array([126, 127, 102, 131, 130]) → 102

array([[111, 133, 156, 132, 118, 154],
       [136, 152, 135, 104, 143, 140],
       [131, 149, 141, 109, 138, 144]]) → 104

array([108, 128, 128, 145, 103, 122]) → 103

array([111, 138, 140, 111, 126,  98]) → 98

array([124, 137, 111, 154, 138, 143, 131]) → 111

array([143, 117, 107, 149]) → 107

array([136, 100, 145, 135, 126]) → 100

array([142, 110, 129, 146, 136, 150, 101]) → 101
---
[139 156 154 102] --> 156, 102

[123 120 121 102 118 125 136] --> 136, 102

[[141 116 103 125]
 [141 117 104 125]
 [143 114 110 129]] --> 143, 103

[151 156 137 109] --> 156, 109

[143 133 104 128] --> 143, 104

[[134 113 118 150 118 137 128]
 [102 118 118 157 148 137 142]] --> 157, 102
---
[[133 127 110 142 150]
 [122 121 124 115 145]
 [133 119 107 140 117]] --> 133, 117

[109 135 130 149] --> 109, 149

[122 137 130 130 129 152 138] --> 122, 138

[134 153 115 147 102] --> 134, 102

[130 127 125 103 110 128 112] --> 130, 112

[131 156 114 113 103] --> 131, 103
---
[[144 137 141 134 130 135 124]
 [156 138 119 102 128 138 132]
 [135 111 112 113 127 124 133]] out 144

[101 133 125 115 108 131] out 101

[[142 142 140 129 113 132 113]
 [144 117 108 142 129 149 142]] out 142

[144 152 128 118 137] out 144

[156 129 140 135 137 125] out 156

[[121 137 125 125 113]
 [140 135 124 132 108]
 [103 139 125 117 117]] out 121

[145 107 152 100 126 139] out 145

[118 118 148 107 135 105 153] out 118
---
Input:
array([[152, 110, 107, 120],
       [115, 114, 124, 143],
       [124, 142, 149, 122]])
Output: 115

Input:
array([[153, 122, 137, 145, 120],
       [152, 140, 113, 151, 102]])
Output: 153

Input:
array([[128, 128, 127, 129],
       [104, 122, 141, 126]])
Output: 128

Input:
array([[126, 129, 111, 146, 131],
       [115, 107, 150, 104, 143]])
Output: 126

Input:
array([[140, 141, 125, 153],
       [130, 141, 156, 133],
       [139, 141, 153, 124]])
Output: 130

Input:
array([[107, 112, 142, 110, 114, 146, 101],
       [119, 125, 133, 132, 156, 152, 109],
       [123, 139, 148, 147, 123, 127, 158]])
Output: 119

Input:
array([[122, 129, 131, 121],
       [121, 126, 106, 155],
       [150, 119, 154, 112]])
Output: 121

Input:
array([[134, 110, 121, 117, 124],
       [122, 154, 116, 140,  99],
       [102, 116, 150, 151, 158]])
Output: 122

Input:
array([[121, 149, 129, 121, 127, 118, 129],
       [121, 157, 127, 119, 110, 110, 115],
       [120, 151, 128, 121, 125, 117, 127]])
Output: 121
---
149	131	142	138	126	122	108
127	112	118	138	125	122	127
136	129	123	146	124	130	137
-> 123

150	127	126	127	123
124	118	131	138	114
148	131	133	139	142
-> 133

136	138	141	117	119	131	134
131	124	146	156	129	123	127
122	139	121	131	123	142	133
-> 121

145	108	105	110	110
145	112	128	139	117
115	145	143	138	142
-> 143

121	120	101	119
115	128	131	128
129	133	122	134
-> 122

113	122	132	123	151
127	119	130	118	131
126	129	118	131	126
-> 118

116	129	144	140	116	108	119
153	115	134	105	110	144	111
136	127	120	120	107	134	102
-> 120

105	141	144	137	152
116	124	120	122	127
114	126	115	140	145
-> 115

131	123	121	136	123
115	133	111	131	112
144	154	122	105	132
-> 122
---
[148 133 107 129 151 145] result: 133

[[118 127 122 123 144 123 123]
 [110 124 114 117 131 116 116]
 [132 103 138 140 121 136 145]] result: 138

[103 136 127 120 156 130 124] result: 127

[[130 130 137 135]
 [135 152 133 136]] result: 135

[[107 130 146 124 140]
 [113 110 122 150 109]
 [122 120 117 135  99]] result: 122

[116 142 127 149 147] result: 116

[[132 104 112 143]
 [114 137 129 130]
 [118 125 112 138]] result: 130

[133 106 118 116 107 124 121] result: 118

[112 149 152 135 144 139 137] result: 152

[124 132 139 140 138 150] result: 132
---
array([119, 134,  98, 111, 128, 137]) -> 134
array([139, 134, 154, 125, 109, 123]) -> 134
array([111, 109, 130, 106, 119, 123]) -> 109
array([123, 106, 123, 129, 120, 127]) -> 106
array([102, 150, 101, 104, 149, 118]) -> 150
array([114, 122, 147,  99, 123, 146]) -> 122
---
[[113 110 148 127 112 114 152]
 [123 137 142 107 125 126 135]] ==> 114

[[126 137 122 149 135 131]
 [124 131 122 152 134 131]
 [134 149 120 133 135 133]] ==> 134

[[127 121 128 126 128 124 128]
 [103 123 128 124 128 130 128]] ==> 124

[[113 157 110 144 112 112 122]
 [147 121 115 124 149 106 120]] ==> 112

[[110 121 132 120 121 129]
 [110 118 116 155 120 133]] ==> 121

[[137 113 126 141 137 135 158]
 [136 108 141 146 142 149 125]
 [126 150 125 149 126 132 123]] ==> 149
---
[[132 123 129 136 127]
 [119 133 102 126 132]
 [129 132 141 123 128]] → 132

[[122 102 124 132 111 135 104]
 [127 129 129 126 124 131 132]] → 129

[105 139 117 112 121] → 139

[[114 152 109 112 101 112]
 [147 151 126 128 126 105]] → 151

[104 137 119 110 129 142 126] → 137

[[133 112 122 132 146 143]
 [113 134 141 106 119 124]
 [129 123 128 131 129 135]] → 123

[121 140 100 158 142 130] → 140
---
[151 136 130 146] -> 151, 146

[[122 149 144 108]
 [122 149 148 108]] -> 122, 108

[135 122 150 128 123] -> 135, 123

[[130 151 145 151]
 [144 112 102 105]
 [157 113 118 145]] -> 130, 145

[116 102 122 123] -> 116, 123

[[133 120 136 131]
 [111 102 113 133]] -> 133, 133

[151 123 132 126 129 130 127] -> 151, 127

[144 138 155 109 148 146] -> 144, 146

[114 133 105 121 121] -> 114, 121
---
[136 133 157 109 151 143 145] Answer: 109

[[138 122 106 134 124]
 [137 124 113 132 127]
 [130 125 125 128 131]] Answer: 113

[107 117 134 115 156 157 149] Answer: 115

[140 129 146 129 144 149 124] Answer: 129

[116 129 107 138 125] Answer: 107

[119 100 141 126 139 146 128] Answer: 126

[[136 131 137 145 129]
 [138 133 131 157 133]
 [118 120 124 137 125]] Answer: 131

[[130 128 119 115 122]
 [128 130 119 105 126]
 [128 128 121 116 125]] Answer: 119

[131 123 146 129 150 154 129] Answer: 129
---
[[147 135 107 119 134]
 [146 101 134 125 134]
 [139 118 114 143 136]]: 107

[[133 147 146 105 141 140 142]
 [137 127 133 126 132 129 123]
 [139 129 136 132 135 134 122]]: 141

[[127 131 128 126 129 131 128]
 [127 123 128 126 128 128 128]
 [128 102 129 127 130 126 132]]: 129

[[138 127 124 129 136 114]
 [120 136 143 127 137 134]
 [130 121 127 116 125 151]]: 129

[[128 142 112 110 105]
 [120 104 121 134 103]
 [131 144 127 139 134]]: 112

[[124 134 131 130 119]
 [125 145 112 123 117]
 [128 154  99 121 108]]: 131

[[142 135 100 143 115 105 140]
 [130 118 121 141 144 131 134]
 [140 133 137 119 123 119 128]]: 115

[[114 128 127 116]
 [155 129 129 129]
 [135 129 128 113]]: 128

[[131 119 123 124 133 113 131]
 [138 105 123 126 138 123 130]
 [126 132 131 130 125 135 127]]: 133

[[137 148 151 145 141]
 [126 143 131 155 140]
 [152 138 120 123 138]]: 151
---
[126 124 150 118 123 150 129] 129, 126

[106 147 127 155 118 108] 108, 106

[[127 137 157 132 148]
 [153 131 140 116 148]] 148, 153

[[136 128 112 124 131 109 112]
 [104 113 126 117 154 122 126]] 112, 104

[124 158 120 123] 123, 124

[[124 106 124 123 119 137]
 [128 127 138 126 135 133]] 137, 128

[154 139 155 110] 110, 154

[[112 133 142 125]
 [131 127 125 128]
 [102 136 150 124]] 125, 102

[[127 109 124 116]
 [155 116 133 156]] 116, 155

[108 131 104 130 133] 133, 108
